Below is a small trained network, with its code and all its weights. Each question gives an input and a target symbol and asks what happens when units are switched off, that is, made to give their printed mean instead of their output.

import numpy as np


def w(rows, s, z=0):
    codes = np.array(rows[::2]) - 128.0
    scale = np.full(codes.shape[1], s)
    scale[-1] = z or s
    return codes * scale


def norm(h):
    return h / np.sqrt((h * h).mean(-1, keepdims=True) + 1e-5)


def f(y):
    return np.maximum(y, 0)


def softmax(a):
    e = np.exp(a - a.max(-1, keepdims=True))
    return e / e.sum(-1, keepdims=True)


def log_softmax(a):
    a = a - a.max(-1, keepdims=True)
    return a - np.log(np.exp(a).sum(-1, keepdims=True))


def net(x, mask):
    ids = ['βδεζηθλμτψ'.index(c) for c in x.split()]
    T = len(ids)
    res = E[ids] + P[:T]
    u = 0
    for l in range(3):
        r = norm(res)
        for j in range(2):
            rows = slice(3 * j, 3 * j + 3)
            q, k, v = (r @ M[l][rows].T for M in (Q, K, V))
            z = softmax(np.where(np.tri(T) > 0, q @ k.T / 3**0.5, -1e9)) @ v
            o = O[l][rows]
            res = res + np.where(mask[u + j], z, o[:, -1]) @ o[:, :-1]
        u += 2
        y = f(norm(res) @ A[l][:, :-1].T + A[l][:, -1])
        res = res + np.where(mask[u : u + 4], y, B[l][:, -1]) @ B[l][:, :-1]
        u += 4
    return log_softmax(norm(res)[-1] @ U[:, :-1].T + U[:, -1])


Q, K, V, O, A, B = {}, {}, {}, {}, {}, {}
E = w([
[56,179,177,131,196,173,46,141],'β',
[154,50,60,150,174,103,177,218],'δ',
[91,77,83,76,132,56,207,226],'ε',
[113,148,185,179,245,155,108,111],'ζ',
[128,178,116,68,126,4,179,196],'η',
[168,217,145,212,236,128,179,77],'θ',
[31,118,70,162,130,94,172,119],'λ',
[133,149,113,115,127,149,17,223],'μ',
[86,171,78,157,122,71,75,126],'τ',
[61,87,29,143,89,155,51,191],'ψ',
],0.016)
P = w([
[75,93,81,70,255,142,88,117],'0',
[41,169,30,117,253,215,141,251],'1',
[168,60,70,14,189,128,112,11],'2',
[73,193,62,120,139,169,126,180],'3',
[189,59,156,86,128,60,89,62],'4',
[102,186,99,114,39,124,167,190],'5',
[184,49,231,134,91,29,58,102],'6',
[137,212,53,138,110,147,135,223],'7',
],0.0091)
Q[0] = w([
[128,50,115,62,134,41,92,92],'0.h1',
[173,128,141,110,81,132,129,92],'0.h1',
[145,119,93,114,93,172,72,96],'0.h1',
[88,83,124,147,220,41,61,149],'0.h2',
[156,126,109,78,174,78,114,94],'0.h2',
[76,199,114,200,216,91,144,255],'0.h2',
],0.019)
K[0] = w([
[127,103,112,133,34,117,81,143],'0.h1',
[109,132,116,116,137,134,93,102],'0.h1',
[71,121,91,141,147,121,113,116],'0.h1',
[156,116,100,119,1,105,114,107],'0.h2',
[88,174,88,134,110,143,123,113],'0.h2',
[155,72,234,162,48,107,134,81],'0.h2',
],0.023)
V[0] = w([
[104,86,104,150,109,69,145,101],'0.h1',
[162,144,146,166,86,133,179,104],'0.h1',
[118,168,127,126,200,51,163,119],'0.h1',
[237,119,39,168,143,90,98,174],'0.h2',
[207,162,187,3,142,152,81,201],'0.h2',
[145,14,115,170,149,181,181,134],'0.h2',
],0.016)
O[0] = w([
[119,115,80,169,136,136,93,65,188],'0.h1',
[129,164,164,196,146,75,141,136,24],'0.h1',
[139,66,99,138,207,158,202,116,246],'0.h1',
[170,206,139,46,183,86,48,218,219],'0.h2',
[253,115,146,152,37,155,196,214,147],'0.h2',
[50,97,225,134,180,160,139,176,141],'0.h2',
],0.011,0.013)
A[0] = w([
[71,247,58,142,144,143,151,234,53],'0.n1',
[160,23,139,130,154,27,108,98,120],'0.n2',
[74,145,129,249,149,157,218,184,135],'0.n3',
[91,224,111,157,146,211,125,142,252],'0.n4',
],0.014,0.0019)
B[0] = w([
[38,141,170,147,188,217,96,186,254],'0.n1',
[96,102,168,25,120,162,138,95,214],'0.n2',
[129,177,127,4,86,183,88,100,192],'0.n3',
[176,81,62,69,135,90,174,175,163],'0.n4',
],0.012,0.009)
Q[1] = w([
[203,57,177,81,111,105,169,154],'1.h1',
[40,163,49,54,68,130,151,173],'1.h1',
[159,71,168,123,193,8,132,110],'1.h1',
[108,43,145,126,106,151,98,145],'1.h2',
[141,78,62,88,191,239,166,146],'1.h2',
[117,120,100,69,143,212,125,107],'1.h2',
],0.014)
K[1] = w([
[174,253,207,142,149,79,156,99],'1.h1',
[114,74,147,120,88,21,72,136],'1.h1',
[153,169,200,200,161,213,117,79],'1.h1',
[160,135,177,83,127,107,191,148],'1.h2',
[161,187,241,133,88,89,76,60],'1.h2',
[134,128,193,175,138,94,120,90],'1.h2',
],0.013)
V[1] = w([
[113,42,149,117,69,56,93,128],'1.h1',
[152,75,197,172,113,180,81,104],'1.h1',
[173,188,209,131,137,135,147,52],'1.h1',
[121,23,170,142,111,125,96,131],'1.h2',
[75,214,119,107,109,117,218,128],'1.h2',
[86,91,2,152,104,116,96,205],'1.h2',
],0.015)
O[1] = w([
[99,154,171,160,120,160,168,116,105],'1.h1',
[83,126,174,147,154,127,91,174,48],'1.h1',
[153,151,97,161,227,117,115,180,5],'1.h1',
[137,131,139,67,129,167,128,111,137],'1.h2',
[138,130,99,196,175,128,92,140,90],'1.h2',
[153,251,178,105,140,139,144,85,178],'1.h2',
],0.013)
A[1] = w([
[107,134,207,180,126,250,138,147,2],'1.n1',
[212,110,191,113,153,99,100,101,75],'1.n2',
[141,68,95,170,183,46,88,14,74],'1.n3',
[106,198,24,155,183,104,168,185,31],'1.n4',
],0.018,0.0018)
B[1] = w([
[100,251,72,174,149,114,223,124,254],'1.n1',
[165,51,107,98,86,171,137,70,174],'1.n2',
[226,194,120,104,236,136,131,106,205],'1.n3',
[98,116,86,103,120,172,3,180,194],'1.n4',
],0.015,0.0069)
Q[2] = w([
[129,216,195,157,123,136,96,26],'2.h1',
[190,82,210,18,124,131,84,148],'2.h1',
[135,54,156,173,203,13,160,16],'2.h1',
[205,101,201,125,163,97,146,210],'2.h2',
[70,159,83,2,81,206,220,124],'2.h2',
[117,251,46,38,58,224,75,76],'2.h2',
],0.016)
K[2] = w([
[88,204,125,53,94,185,85,115],'2.h1',
[103,192,197,174,117,61,204,161],'2.h1',
[71,162,56,136,161,250,224,162],'2.h1',
[97,130,99,134,68,160,169,168],'2.h2',
[137,47,228,118,117,35,103,130],'2.h2',
[171,126,169,198,106,8,47,64],'2.h2',
],0.018)
V[2] = w([
[60,124,65,161,130,68,161,159],'2.h1',
[140,168,146,70,178,66,199,119],'2.h1',
[91,147,103,127,133,103,111,57],'2.h1',
[56,155,72,79,94,116,149,196],'2.h2',
[143,86,156,107,152,111,190,133],'2.h2',
[91,128,111,122,129,8,191,117],'2.h2',
],0.018)
O[2] = w([
[79,176,110,118,118,173,195,122,45],'2.h1',
[89,134,79,194,151,122,112,193,251],'2.h1',
[97,109,70,119,77,113,92,119,128],'2.h1',
[204,165,108,187,87,106,58,131,161],'2.h2',
[72,138,146,190,123,120,166,175,205],'2.h2',
[134,148,92,173,158,252,71,123,94],'2.h2',
],0.012,0.013)
A[2] = w([
[184,92,70,174,90,110,192,29,33],'2.n1',
[45,120,123,147,176,190,63,80,67],'2.n2',
[98,45,138,177,193,101,104,107,104],'2.n3',
[92,201,119,251,116,187,224,125,3],'2.n4',
],0.023,0.0038)
B[2] = w([
[58,182,150,201,123,39,153,127,198],'2.n1',
[180,130,224,151,75,99,149,97,194],'2.n2',
[125,87,125,231,129,139,79,133,153],'2.n3',
[118,162,137,176,75,254,159,112,250],'2.n4',
],0.024,0.011)
U = w([
[140,174,117,155,98,221,183,127,198],'β',
[78,165,172,108,179,120,112,205,109],'δ',
[96,55,104,50,105,143,197,134,67],'ε',
[98,46,124,187,120,135,94,159,180],'ζ',
[98,142,101,170,87,54,196,163,82],'η',
[194,107,13,164,143,145,105,172,252],'θ',
[141,103,191,148,155,145,142,68,224],'λ',
[254,141,186,117,76,118,172,158,24],'μ',
[122,211,58,52,166,121,147,82,69],'τ',
[112,141,118,94,63,141,28,100,167],'ψ',
],0.0092,0.0018)

Each question gives the input, a string of symbols that net reads in full, and the target symbol t.
The units are the heads (3 rows each of Q, K, V and O) and the neurons (one row each of A and B). Each row of codes is followed by its name. A weight is (code - 128) times the scale printed after its matrix; where a second scale follows, it is the last column's (O, A, B and U).
mask holds one flag per unit, layer by layer, with each layer's heads first. A switched-off unit (its flag False) gives its mean, the last column of its rows in O or B, instead of its output. The means were averaged over made-up inputs and are rounded, as every weight is.
A unit's drop is (log p(t) with every unit on - log p(t) with that unit switched off) / (log p(t) with every unit on - log p(t) with every unit switched off).
The circuit of an input: a set's keep is (log p(t) with only the set's units on - log p(t) with every unit switched off) / (log p(t) with every unit on - log p(t) with every unit switched off). Starting from the 12 units with the biggest drops (on a tie, the unit counted first), units are removed one at a time, each time the one whose removal leaves the highest keep (on an exact tie, the one counted first), for as long as the keep stays at least 0.8.
circuit, biggest first: the units of the circuit, biggest drop first
most important unit: the unit with the biggest drop
k most important neurons: the k neurons with the biggest drops, biggest first
top k neurons in layer l: the k neurons of layer l with the biggest drops, biggest first
heads that matter: for each layer, one digit per head in row order, 1 if its drop is at least 0.15 and else 0, layers parted by /
input η ψ η ε ε, target η: heads that matter	00 / 00 / 00
input ζ η η ε ζ, target η: heads that matter	01 / 00 / 00
input η η ε τ λ λ δ, target λ: circuit, biggest first	(0.h2 2.n2)
input ε β μ δ δ, target μ: most important unit	0.h2
input λ ζ β β λ ζ, target λ: circuit, biggest first	(0.h2 2.n2)
input δ τ η ε θ, target θ: heads that matter	00 / 10 / 00
input λ ε ε θ ε, target θ: heads that matter	10 / 10 / 00
input ε ε ε ζ ε δ ε, target ε: heads that matter	00 / 00 / 10
input ε θ δ β, target δ: heads that matter	01 / 00 / 00
input η μ ε, target μ: heads that matter	11 / 00 / 00
input η ε τ ε λ ψ τ, target ψ: heads that matter	10 / 00 / 00
input μ η τ ψ μ ε η β, target θ: circuit, biggest first	(0.h2 2.n2 2.n4)
input θ τ ε, target τ: 3 most important neurons	(1.n3 0.n4 0.n1)
input ε ψ δ β ε δ β, target ε: most important unit	0.n1
input δ τ λ, target τ: 3 most important neurons	(1.n3 0.n1 2.n4)
input ε ζ η, target η: 2 most important neurons	(2.n1 0.n4)
input ψ μ ε θ δ ζ ε, target ζ: heads that matter	11 / 00 / 00
input ψ η δ β ψ β, target τ: heads that matter	10 / 00 / 01
input δ ε δ ε ψ λ, target τ: 2 most important neurons	(1.n1 0.n1)
input τ ε ε δ δ, target ε: most important unit	0.n1
input δ ζ θ λ, target ζ: heads that matter	01 / 01 / 00
input ε ε ε ε θ β λ, target λ: 2 most important neurons	(2.n2 1.n3)
input ε ε β η η μ, target θ: top 2 neurons in layer 2	(2.n4 2.n2)
input ε τ ε ε δ ε δ λ, target δ: top 2 neurons in layer 0	(0.n4 0.n2)
input δ ε ζ β τ ε, target ψ: 3 most important neurons	(1.n4 0.n1 2.n2)
input ε ζ ε, target ζ: top 2 neurons in layer 2	(2.n3 2.n4)
